Below are the code and all the weights of a small trained network. Each question names an input and a target symbol and asks about switching units off, where a switched-off unit gives its printed mean instead of its output.

import numpy as np


def w(rows, s, z=0):
    codes = np.array(rows[::2]) - 128.0
    scale = np.full(codes.shape[1], s)
    scale[-1] = z or s
    return codes * scale


def norm(h):
    return h / np.sqrt((h * h).mean(-1, keepdims=True) + 1e-5)


def f(y):
    return y / 2 * (1 + np.tanh(0.7978845608 * (y + 0.044715 * y**3)))


def softmax(a):
    e = np.exp(a - a.max(-1, keepdims=True))
    return e / e.sum(-1, keepdims=True)


def log_softmax(a):
    a = a - a.max(-1, keepdims=True)
    return a - np.log(np.exp(a).sum(-1, keepdims=True))


def net(x, mask):
    ids = ['ΓΘΠαβζηλμστφψ'.index(c) for c in x.split()]
    T = len(ids)
    res = E[ids] + P[:T]
    q, k, v = (norm(res) @ M[0].T for M in (Q, K, V))
    z = softmax(np.where(np.tri(T) > 0, q @ k.T / 2**0.5, -1e9)) @ v
    res = res + np.where(mask[0], z, O[0][:, -1]) @ O[0][:, :-1]
    y = f(norm(res) @ A[0][:, :-1].T + A[0][:, -1])
    res = res + np.where(mask[1:17], y, B[0][:, -1]) @ B[0][:, :-1]
    return log_softmax(norm(res)[-1] @ U[:, :-1].T + U[:, -1])


Q, K, V, O, A, B = {}, {}, {}, {}, {}, {}
E = w([
[106,62,80,154,88],'Γ',
[111,78,70,146,110],'Θ',
[190,161,76,87,108],'Π',
[107,168,67,100,83],'α',
[170,62,171,56,93],'β',
[247,160,147,23,45],'ζ',
[109,149,138,173,82],'η',
[121,109,188,119,112],'λ',
[190,96,153,164,152],'μ',
[159,72,120,154,132],'σ',
[137,67,123,186,131],'τ',
[185,44,183,100,95],'φ',
[139,52,107,164,103],'ψ',
],0.013)
P = w([
[172,189,144,113,115],'0',
[116,103,111,105,138],'1',
[92,142,95,32,65],'2',
[146,190,106,160,147],'3',
[94,58,108,93,134],'4',
[92,140,94,33,74],'5',
[115,134,113,255,155],'6',
[91,53,117,89,141],'7',
],0.018)
Q[0] = w([
[93,109,217,53,77],'head 1',
[80,2,99,197,203],'head 1',
],0.0091)
K[0] = w([
[106,4,108,103,77],'head 1',
[51,156,136,124,229],'head 1',
],0.013)
V[0] = w([
[175,26,145,235,3],'head 1',
[115,27,9,62,53],'head 1',
],0.005)
O[0] = w([
[143,127,52,124,9,167],'head 1',
[214,168,152,159,87,252],'head 1',
],0.013,0.0036)
A[0] = w([
[115,94,175,129,207,20],'neuron 1',
[114,3,161,75,123,18],'neuron 2',
[64,122,56,185,145,77],'neuron 3',
[179,150,166,157,92,176],'neuron 4',
[101,133,152,48,168,98],'neuron 5',
[70,125,94,69,74,85],'neuron 6',
[187,123,79,120,116,126],'neuron 7',
[208,161,88,199,169,252],'neuron 8',
[123,196,138,234,150,104],'neuron 9',
[184,68,77,186,153,47],'neuron 10',
[37,181,145,167,182,55],'neuron 11',
[151,94,74,94,87,109],'neuron 12',
[148,153,87,28,125,102],'neuron 13',
[133,166,166,104,35,111],'neuron 14',
[49,120,131,161,242,81],'neuron 15',
[138,138,96,153,212,73],'neuron 16',
],0.013,0.0045)
B[0] = w([
[130,180,146,103,59,129],'neuron 1',
[7,93,134,170,107,171],'neuron 2',
[89,153,170,155,57,164],'neuron 3',
[123,116,128,180,144,212],'neuron 4',
[133,107,74,177,166,139],'neuron 5',
[119,149,164,124,123,181],'neuron 6',
[83,101,134,164,161,240],'neuron 7',
[129,112,164,138,165,245],'neuron 8',
[166,37,120,165,77,176],'neuron 9',
[154,98,107,92,177,177],'neuron 10',
[147,110,116,79,204,151],'neuron 11',
[116,109,122,117,149,255],'neuron 12',
[99,91,122,88,62,252],'neuron 13',
[138,176,123,136,157,251],'neuron 14',
[152,214,133,77,214,166],'neuron 15',
[111,197,127,89,64,152],'neuron 16',
],0.013,0.0076)
U = w([
[163,146,84,185,46,150],'Γ',
[139,143,120,208,143,3],'Θ',
[197,114,232,102,193,26],'Π',
[187,142,82,108,149,164],'α',
[193,80,177,123,64,152],'β',
[194,128,132,149,113,134],'ζ',
[113,178,149,155,136,129],'η',
[113,191,104,101,204,231],'λ',
[96,182,194,105,113,186],'μ',
[106,36,112,86,138,152],'σ',
[3,148,160,189,113,39],'τ',
[139,130,188,181,68,107],'φ',
[121,158,55,231,98,154],'ψ',
],0.016,0.004)

Each question gives the input, a string of symbols that net reads in full, and the target symbol t.
The units are the heads (2 rows each of Q, K, V and O) and the neurons (one row each of A and B). Each row of codes is followed by its name. A weight is (code - 128) times the scale printed after its matrix; where a second scale follows, it is the last column's (O, A, B and U).
mask holds one flag per unit, heads first, then neurons. A switched-off unit (its flag False) gives its mean, the last column of its rows in O or B, instead of its output. The means were averaged over made-up inputs and are rounded, as every weight is.
A unit's drop is (log p(t) with every unit on - log p(t) with that unit switched off) / (log p(t) with every unit on - log p(t) with every unit switched off).
The circuit of an input: a set's keep is (log p(t) with only the set's units on - log p(t) with every unit switched off) / (log p(t) with every unit on - log p(t) with every unit switched off). Starting from the 12 units with the biggest drops (on a tie, the unit counted first), units are removed one at a time, each time the one whose removal leaves the highest keep (on an exact tie, the one counted first), for as long as the keep stays at least 0.8.
units of the circuit, in order: the units of the circuit, biggest drop first
most important unit: the unit with the biggest drop
top k neurons: the k neurons with the biggest drops, biggest first
drop of u: that unit's drop, to one decimal
input Π λ Θ λ Γ, target τ: most important unit : neuron 2
input Π Π φ Π η, target ψ: units of the circuit, in order : head 1; neuron 13
input Π Θ Γ λ λ λ φ, target λ: units of the circuit, in order : head 1; neuron 15
input λ η λ η, target λ: top 3 neurons : neuron 15; neuron 11; neuron 13
input τ Π ζ ψ, target τ: units of the circuit, in order : head 1; neuron 3
input λ η Π ψ, target λ: units of the circuit, in order : neuron 15; head 1
input Π β Π λ φ Π ψ, target λ: top 2 neurons : neuron 15; neuron 11
input Π ψ β ψ, target Π: top 2 neurons : neuron 8; neuron 15
input Π α Π Π, target Π: top 2 neurons : neuron 8; neuron 9
input α λ μ Π λ λ β, target Π: top 2 neurons : neuron 15; neuron 9
input Θ λ ψ, target Γ: units of the circuit, in order : head 1; neuron 14
input β ζ ψ Π Π Γ λ, target Π: top 3 neurons : neuron 15; neuron 11; neuron 9
input τ η λ Π φ Π τ, target Π: top 2 neurons : neuron 15; neuron 9
input λ λ α α, target λ: top 2 neurons : neuron 11; neuron 15
input ψ φ Π λ, target ψ: units of the circuit, in order : head 1
input λ Π Π λ, target λ: drop of neuron 11 : 0.2
input λ Π Γ ψ φ τ λ β, target τ: drop of neuron 4 : 0.0
input α σ λ λ σ λ β, target λ: drop of head 1 : 1.0
